Below are the code and all the weights of a small trained network. Each question names an input and a class and asks about switching units off, where a switched-off unit gives its printed mean instead of its output.

import numpy as np


def w(rows, s, z=0):
    codes = np.array(rows[::2]) - 128.0
    scale = np.full(codes.shape[1], s)
    scale[-1] = z or s
    return codes * scale


def f(y):
    return y / 2 * (1 + np.tanh(0.7978845608 * (y + 0.044715 * y**3)))


def log_softmax(a):
    a = a - a.max(-1, keepdims=True)
    return a - np.log(np.exp(a).sum(-1, keepdims=True))


def net(x, mask):
    res = np.array(x, float).reshape(1, 8) / 4 @ E
    y = f(res @ A[0][:, :-1].T + A[0][:, -1])
    res = res + np.where(mask, y, B[0][:, -1]) @ B[0][:, :-1]
    return log_softmax(res[-1] @ U[:, :-1].T + U[:, -1])


A, B = {}, {}
E = w([
[255,151,168,120,190,172],'x0',
[168,166,26,155,133,81],'x1',
[128,127,130,128,128,128],'x2',
[147,44,53,88,130,213],'x3',
[76,243,105,52,123,185],'x4',
[157,94,134,11,130,30],'x5',
[127,128,128,127,129,129],'x6',
[130,127,128,128,129,128],'x7',
],0.0058)
A[0] = w([
[149,43,140,202,150,86,52],'neuron 0',
[148,114,137,43,154,72,56],'neuron 1',
[151,153,60,149,157,81,61],'neuron 2',
[163,178,16,175,119,96,86],'neuron 3',
[137,123,121,126,124,117,165],'neuron 4',
[123,151,128,228,100,198,48],'neuron 5',
[149,49,145,200,143,90,53],'neuron 6',
[161,111,123,37,128,69,60],'neuron 7',
[156,111,117,57,107,69,90],'neuron 8',
[116,161,114,220,131,177,80],'neuron 9',
[233,155,164,117,124,158,65],'neuron 10',
[136,110,115,125,134,143,57],'neuron 11',
[125,144,124,233,125,196,45],'neuron 12',
[145,108,125,50,120,58,76],'neuron 13',
[97,86,218,104,114,173,59],'neuron 14',
[134,160,165,163,125,92,70],'neuron 15',
[248,165,175,114,167,171,41],'neuron 16',
[118,155,126,223,108,190,60],'neuron 17',
[170,169,32,161,133,84,74],'neuron 18',
[140,68,65,83,128,185,61],'neuron 19',
[25,93,96,138,124,90,77],'neuron 20',
[219,158,161,120,135,167,80],'neuron 21',
[140,61,71,93,135,197,56],'neuron 22',
[2,92,95,132,102,100,45],'neuron 23',
[99,217,106,78,140,192,77],'neuron 24',
[33,98,98,138,94,102,62],'neuron 25',
[141,73,67,84,124,182,67],'neuron 26',
[137,231,215,178,130,39,46],'neuron 27',
[147,113,138,48,122,61,68],'neuron 28',
[95,150,121,210,154,173,88],'neuron 29',
[139,75,67,106,138,206,83],'neuron 30',
[83,93,244,99,121,196,73],'neuron 31',
[153,79,69,93,105,192,79],'neuron 32',
[136,60,144,189,159,94,65],'neuron 33',
[73,79,218,100,139,174,83],'neuron 34',
[184,42,135,193,93,88,54],'neuron 35',
[147,116,148,46,134,66,59],'neuron 36',
[186,166,13,155,116,101,91],'neuron 37',
[90,249,101,25,133,179,11],'neuron 38',
[124,210,194,166,130,64,67],'neuron 39',
],0.0091,0.011)
B[0] = w([
[141,134,133,126,55,125,159],'neuron 0',
[103,122,123,81,126,158,159],'neuron 1',
[120,120,165,95,138,77,116],'neuron 2',
[152,126,174,107,165,100,220],'neuron 3',
[150,131,132,153,133,161,242],'neuron 4',
[100,124,124,83,132,174,173],'neuron 5',
[135,125,135,119,57,119,151],'neuron 6',
[110,116,129,95,121,169,179],'neuron 7',
[116,135,135,117,132,178,192],'neuron 8',
[126,138,118,100,136,177,201],'neuron 9',
[121,124,71,94,135,79,159],'neuron 10',
[74,102,122,99,99,59,64],'neuron 11',
[99,114,112,76,125,166,169],'neuron 12',
[115,136,129,117,139,182,192],'neuron 13',
[126,125,175,96,146,86,131],'neuron 14',
[75,121,140,121,110,100,107],'neuron 15',
[136,127,53,97,140,72,190],'neuron 16',
[113,125,126,95,134,176,180],'neuron 17',
[138,128,174,104,152,94,178],'neuron 18',
[74,134,135,163,123,119,154],'neuron 19',
[161,129,76,127,158,104,191],'neuron 20',
[131,134,70,107,144,91,168],'neuron 21',
[73,123,130,162,131,118,156],'neuron 22',
[134,121,59,102,143,86,194],'neuron 23',
[181,103,135,154,58,124,219],'neuron 24',
[140,132,72,109,147,93,172],'neuron 25',
[78,135,137,164,125,120,152],'neuron 26',
[60,129,132,193,144,114,253],'neuron 27',
[114,128,124,108,140,175,179],'neuron 28',
[125,123,126,106,135,175,194],'neuron 29',
[91,130,127,173,152,122,184],'neuron 30',
[154,124,200,112,164,106,192],'neuron 31',
[86,132,135,168,138,121,165],'neuron 32',
[120,150,134,108,66,115,135],'neuron 33',
[144,152,177,107,154,99,177],'neuron 34',
[152,141,128,143,58,136,172],'neuron 35',
[115,115,120,96,139,166,165],'neuron 36',
[144,123,188,108,159,108,217],'neuron 37',
[144,136,142,124,4,126,197],'neuron 38',
[84,96,127,179,134,119,213],'neuron 39',
],0.046,0.0024)
U = w([
[121,117,100,89,175,215,119],'0',
[182,144,121,161,43,105,104],'1',
[50,117,115,231,187,93,99],'2',
[172,129,3,106,196,45,99],'3',
[176,139,114,161,180,130,250],'4',
[177,144,204,109,214,76,97],'5',
],0.0052,0.017)

Each question gives the input, the list of numbers given to net, and the class t.
The units are the neurons (one row each of A and B). Each row of codes is followed by its name. A weight is (code - 128) times the scale printed after its matrix; where a second scale follows, it is the last column's (A, B and U).
mask holds one flag per neuron, in row order. A switched-off neuron (its flag False) gives its mean, the last column of its row in B, instead of its output. The means were averaged over made-up inputs and are rounded, as every weight is.
A unit's drop is (log p(t) with every unit on - log p(t) with that unit switched off) / (log p(t) with every unit on - log p(t) with every unit switched off).
The circuit of an input: a set's keep is (log p(t) with only the set's units on - log p(t) with every unit switched off) / (log p(t) with every unit on - log p(t) with every unit switched off). Starting from the 12 units with the biggest drops (on a tie, the unit counted first), units are removed one at a time, each time the one whose removal leaves the highest keep (on an exact tie, the one counted first), for as long as the keep stays at least 0.8.
circuit, biggest first: the units of the circuit, biggest drop first
most important unit: the unit with the biggest drop
top k neurons: the k neurons with the biggest drops, biggest first
drop when u is switched off: that unit's drop, to one decimal
input [6,-8,-2,-4,0,4,-8,-4], class 5: most important unit : neuron 31
input [8,-2,4,0,-8,7,-6,4], class 1: top 3 neurons : neuron 35; neuron 0; neuron 6
input [-4,-7,-6,0,-6,-6,3,4], class 5: circuit, biggest first : neuron 31; neuron 34
input [8,5,2,8,-4,-3,-3,-2], class 2: circuit, biggest first : neuron 30; neuron 22
input [8,-5,4,6,7,-2,4,-4], class 3: top 2 neurons : neuron 16; neuron 21
input [5,8,-4,4,-8,4,-8,-3], class 1: top 2 neurons : neuron 35; neuron 0
input [-6,1,4,-3,3,6,-3,3], class 0: circuit, biggest first : neuron 13; neuron 8; neuron 28
input [-7,-7,8,5,1,-4,7,0], class 3: top 3 neurons : neuron 23; neuron 25; neuron 20
input [-2,-6,3,-3,-2,-5,-3,-4], class 5: circuit, biggest first : neuron 31; neuron 34
input [8,7,-4,7,-3,-8,-8,-5], class 0: top 4 neurons : neuron 12; neuron 5; neuron 9; neuron 17
input [6,-7,2,-3,-1,-7,7,-1], class 0: top 2 neurons : neuron 12; neuron 5
input [-4,-6,5,-1,5,1,4,3], class 5: top 3 neurons : neuron 31; neuron 34; neuron 14
input [-8,1,-3,3,-7,-5,2,-6], class 3: top 3 neurons : neuron 23; neuron 20; neuron 25
input [-4,-6,1,-8,-1,5,-4,5], class 2: most important unit : neuron 27
input [8,-2,-6,-8,-2,-7,-1,2], class 2: top 3 neurons : neuron 27; neuron 39; neuron 15
input [8,-2,7,1,3,7,0,6], class 3: top 3 neurons : neuron 16; neuron 10; neuron 21
input [-8,-7,3,2,0,-5,-3,4], class 3: top 3 neurons : neuron 23; neuron 25; neuron 20
input [-5,1,1,-1,8,-7,5,8], class 1: top 2 neurons : neuron 24; neuron 38
input [0,-6,7,-3,8,5,6,-4], class 1: drop when neuron 38 is switched off : 0.5
input [4,4,8,-3,-3,5,6,2], class 0: drop when neuron 11 is switched off : 0.0
input [7,8,-6,2,-7,1,2,-5], class 5: circuit, biggest first : neuron 37
input [4,0,4,3,0,3,8,-2], class 3: drop when neuron 27 is switched off : 0.2
